Rows, each with its class
[ -1.1  -9.5  -9.6  11.0  -6.1   0.1   1.7 -12.7 -15.0 -13.6   8.1 -13.8
   5.4 -12.6  -5.2  -2.3 -14.7  24.4] : G
[ -1.2  20.3   8.3   6.4  20.2   3.5   6.4  20.2   0.8   8.1 -18.5   0.0
  16.6  -3.2   4.9  22.5   7.1 -12.5] : X
[ -2.0   7.2 -17.9   3.0  -3.9  -0.4  -1.9  -4.5  -4.8  -3.2  -4.9 -21.4
   5.2 -14.9   6.6  -5.3 -12.0   8.0] : G
[ -1.2  17.8  -3.1 -19.8  14.5  24.0 -18.9   2.8  16.1 -13.3 -15.3   7.8
 -31.5  -2.5 -25.1   1.6   8.9  -1.3] : X
[  2.0   1.7  -0.8 -19.6  16.3  14.0   4.8   2.1   1.9  -9.7   1.8  10.5
 -17.2  -2.2 -17.9  -6.5   0.0  -6.2] : X
[ -3.0 -72.8   5.2   5.9 -11.6   1.1  -1.3  -1.8  -1.4   6.7  -2.6  -1.3
   2.3   0.5   8.7  -2.8  -4.0   6.6] : G
[ -1.4   5.5  -1.6  -5.5  10.6  -0.1   9.5  20.4   4.3   6.2  -8.8   1.4
   2.6   1.5   2.4  13.0 -18.3  -3.1] : X
[  4.1  -5.4 -10.3   4.6  -3.4 -18.3  -9.4   0.6  -6.9   2.2   3.6 -48.8
  11.8  -3.4  14.1  -4.6  -7.9  14.2] : G
[ -4.8  -5.1  -6.6   0.8   2.2   0.7  -8.5   0.4 -10.8  -4.5   4.8 -21.6
   3.6  -4.0   9.1 -10.3 -13.5  12.8] : G
[  6.8   4.0   1.1  -8.3 -14.0   0.5   6.2  -3.7   4.9   9.9  -1.9  25.1
  -1.4   1.3   1.5  -3.4   7.4  -5.1] : Q
[ -3.4   5.6  15.4   1.1  -9.8 -18.0   1.1   7.8  16.4   8.7  -5.0   3.7
   3.1   5.6  13.7  -5.2   8.7  -9.3] : Z
[ -7.2  20.8  -9.9 -18.2  13.2  23.5  11.1  10.4   5.0 -10.6   1.5   7.7
 -32.0   4.9 -22.1  11.6  12.2  -4.4] : X
[ 1.6 -8.1  0.7  1.5 -7.6 -2.4 -0.4  3.0 -6.3  1.5  9.0 -8.2 12.9  0.3
  3.3 -6.8 -4.2 -0.6] : G
[ -2.5  20.9  -1.0  -2.6  10.5   1.7   0.0   8.7  11.9   2.5 -15.8  -2.6
   4.0   3.3   7.2  10.0  -0.4   3.2] : X
[ -1.5   1.5   7.8  -7.8 -19.8 -16.5   1.4   1.6   2.6  11.1  -5.4   3.0
  -2.9   4.9  13.3 -11.4  -1.4  -9.6] : A
[-10.2 -22.5  -8.1  11.0   2.8  -0.5 -14.3  -4.3  -5.1  -1.1  -0.9 -26.2
  15.3 -11.2   4.8 -10.9 -23.6  31.9] : G
[-11.3 -16.8 -23.8   7.4  13.1  -9.7 -16.8 -19.2  -8.0  -0.6  -8.0 -55.4
   1.3  -9.5   8.7 -10.4 -21.2  34.5] : G
[  1.4   1.3 -12.3  -3.7  11.2  19.6  10.3  20.0   9.6  -9.0  21.3  10.0
 -29.2   7.1 -22.1  -7.6   2.5  -2.1] : X
[ -4.7  -2.3  -5.4   2.1  11.0  -9.2   3.5  16.7   1.7   5.1 -23.9  -9.0
  21.7   5.7  -9.9  21.6   3.6  -6.6] : X
[-11.3 -18.6  15.4 -15.5 -19.3 -16.9  -3.5   4.6   2.5  17.5  -1.2   7.9
  -2.6  -2.6   6.5  -3.0   9.2 -11.6] : A
[ -3.0  20.7   6.4  -6.3  19.9   1.3  11.2  17.4   4.0   7.7 -21.5   1.2
  16.0   5.9  -3.4  18.5  10.9 -16.2] : X
